Below are the code and all the weights of a small trained network. Each question names an input and a class and asks about switching units off, where a switched-off unit gives its printed mean instead of its output.

import numpy as np


def w(rows, s, z=0):
    codes = np.array(rows[::2]) - 128.0
    scale = np.full(codes.shape[1], s)
    scale[-1] = z or s
    return codes * scale


def norm(h):
    return h / np.sqrt((h * h).mean(-1, keepdims=True) + 1e-5)


def f(y):
    return np.maximum(y, 0)


def log_softmax(a):
    a = a - a.max(-1, keepdims=True)
    return a - np.log(np.exp(a).sum(-1, keepdims=True))


def net(x, mask):
    res = np.array(x, float).reshape(1, 7) / 4 @ E
    u = 0
    for l in range(4):
        y = f(norm(res) @ A[l][:, :-1].T + A[l][:, -1])
        res = res + np.where(mask[u : u + 6], y, B[l][:, -1]) @ B[l][:, :-1]
        u += 6
    return log_softmax(norm(res)[-1] @ U[:, :-1].T + U[:, -1])


A, B = {}, {}
E = w([
[78,199,130,139,230],'x0',
[103,126,76,124,81],'x1',
[67,136,77,42,135],'x2',
[125,88,254,96,98],'x3',
[123,167,73,188,101],'x4',
[163,77,95,84,180],'x5',
[59,125,95,52,135],'x6',
],0.0057)
A[0] = w([
[115,96,72,113,86,114],'0.n0',
[132,108,114,200,112,99],'0.n1',
[246,138,75,75,106,1],'0.n2',
[149,147,77,117,106,112],'0.n3',
[98,119,102,41,164,93],'0.n4',
[129,170,116,192,129,36],'0.n5',
],0.011,0.0037)
B[0] = w([
[139,100,150,153,3,231],'0.n0',
[39,193,101,103,191,211],'0.n1',
[93,22,94,194,101,197],'0.n2',
[187,96,198,139,154,198],'0.n3',
[89,254,64,82,104,253],'0.n4',
[157,237,86,240,156,195],'0.n5',
],0.0072,0.0039)
A[1] = w([
[172,43,42,132,61,235],'1.n0',
[135,186,96,254,138,4],'1.n1',
[164,163,158,171,79,68],'1.n2',
[228,122,61,216,137,201],'1.n3',
[141,91,80,163,180,117],'1.n4',
[155,29,97,177,146,111],'1.n5',
],0.0078,0.0023)
B[1] = w([
[2,165,168,120,76,254],'1.n0',
[208,110,126,243,163,238],'1.n1',
[173,113,86,65,147,182],'1.n2',
[70,155,133,215,114,252],'1.n3',
[57,164,115,139,80,164],'1.n4',
[9,90,161,175,166,187],'1.n5',
],0.0087,0.0049)
A[2] = w([
[156,198,159,90,69,183],'2.n0',
[163,188,155,156,106,111],'2.n1',
[138,115,251,144,168,183],'2.n2',
[191,207,172,136,87,255],'2.n3',
[114,123,142,71,112,20],'2.n4',
[107,208,73,139,171,219],'2.n5',
],0.011,0.0022)
B[2] = w([
[177,98,167,74,140,200],'2.n0',
[154,102,90,134,141,184],'2.n1',
[116,51,94,59,170,231],'2.n2',
[124,49,161,183,143,210],'2.n3',
[131,139,88,139,168,163],'2.n4',
[254,137,79,112,93,255],'2.n5',
],0.0081,0.0063)
A[3] = w([
[98,132,156,134,95,1],'3.n0',
[156,155,208,221,75,210],'3.n1',
[135,212,104,70,143,18],'3.n2',
[90,173,143,107,28,187],'3.n3',
[143,46,234,99,188,18],'3.n4',
[78,254,137,53,197,25],'3.n5',
],0.0083,0.00098)
B[3] = w([
[108,141,127,90,84,169],'3.n0',
[184,132,124,136,180,255],'3.n1',
[209,174,54,41,135,197],'3.n2',
[167,166,191,127,148,246],'3.n3',
[72,101,125,112,247,253],'3.n4',
[155,126,29,138,94,192],'3.n5',
],0.011,0.0041)
U = w([
[26,118,176,182,90,23],'0',
[200,126,113,227,181,203],'1',
[107,45,172,58,245,184],'2',
[192,185,61,6,136,182],'3',
[103,145,207,21,65,2],'4',
],0.013,0.0024)

Each question gives the input, the list of numbers given to net, and the class t.
The units are the neurons (one row each of A and B). Each row of codes is followed by its name. A weight is (code - 128) times the scale printed after its matrix; where a second scale follows, it is the last column's (A, B and U).
mask holds one flag per neuron, layer by layer. A switched-off neuron (its flag False) gives its mean, the last column of its row in B, instead of its output. The means were averaged over made-up inputs and are rounded, as every weight is.
A unit's drop is (log p(t) with every unit on - log p(t) with that unit switched off) / (log p(t) with every unit on - log p(t) with every unit switched off).
The circuit of an input: a set's keep is (log p(t) with only the set's units on - log p(t) with every unit switched off) / (log p(t) with every unit on - log p(t) with every unit switched off). Starting from the 12 units with the biggest drops (on a tie, the unit counted first), units are removed one at a time, each time the one whose removal leaves the highest keep (on an exact tie, the one counted first), for as long as the keep stays at least 0.8.
units of the circuit, in order: the units of the circuit, biggest drop first
most important unit: the unit with the biggest drop
k most important neurons: the k neurons with the biggest drops, biggest first
k most important neurons of layer l: the k neurons of layer l with the biggest drops, biggest first
drop when u is switched off: that unit's drop, to one decimal
input [2,5,-7,4,4,5,7], class 3: units of the circuit, in order => [2.n3]
input [-1,-2,-6,-5,3,8,1], class 0: units of the circuit, in order => [0.n2; 1.n5; 1.n0]
input [-5,2,-2,-7,4,-1,3], class 0: units of the circuit, in order => [1.n0; 0.n0]
input [-5,3,5,1,-7,3,-7], class 0: units of the circuit, in order => [0.n2; 1.n0]
input [-6,-3,-5,-3,6,5,-1], class 0: 3 most important neurons => [0.n2; 1.n0; 1.n5]
input [-1,-7,6,-8,8,8,-3], class 0: 4 most important neurons of layer 1 => [1.n0; 1.n5; 1.n4; 1.n3]
input [-3,2,2,7,7,1,-2], class 4: 4 most important neurons => [1.n1; 1.n0; 0.n3; 0.n5]
input [-1,2,2,-8,8,5,6], class 0: 3 most important neurons of layer 1 => [1.n0; 1.n3; 1.n2]
input [-3,8,-4,1,2,5,5], class 4: 2 most important neurons => [0.n0; 1.n1]
input [0,-3,7,5,-6,0,0], class 3: drop when 0.n4 is switched off => 0.5
input [2,-5,3,2,-7,8,7], class 3: drop when 0.n4 is switched off => 0.2
input [-7,5,0,-2,-4,-4,0], class 4: drop when 0.n4 is switched off => -0.1
input [-8,0,-1,6,-6,-8,-1], class 2: drop when 3.n4 is switched off => 0.1
input [-2,8,2,-1,-1,6,3], class 4: most important unit => 0.n0
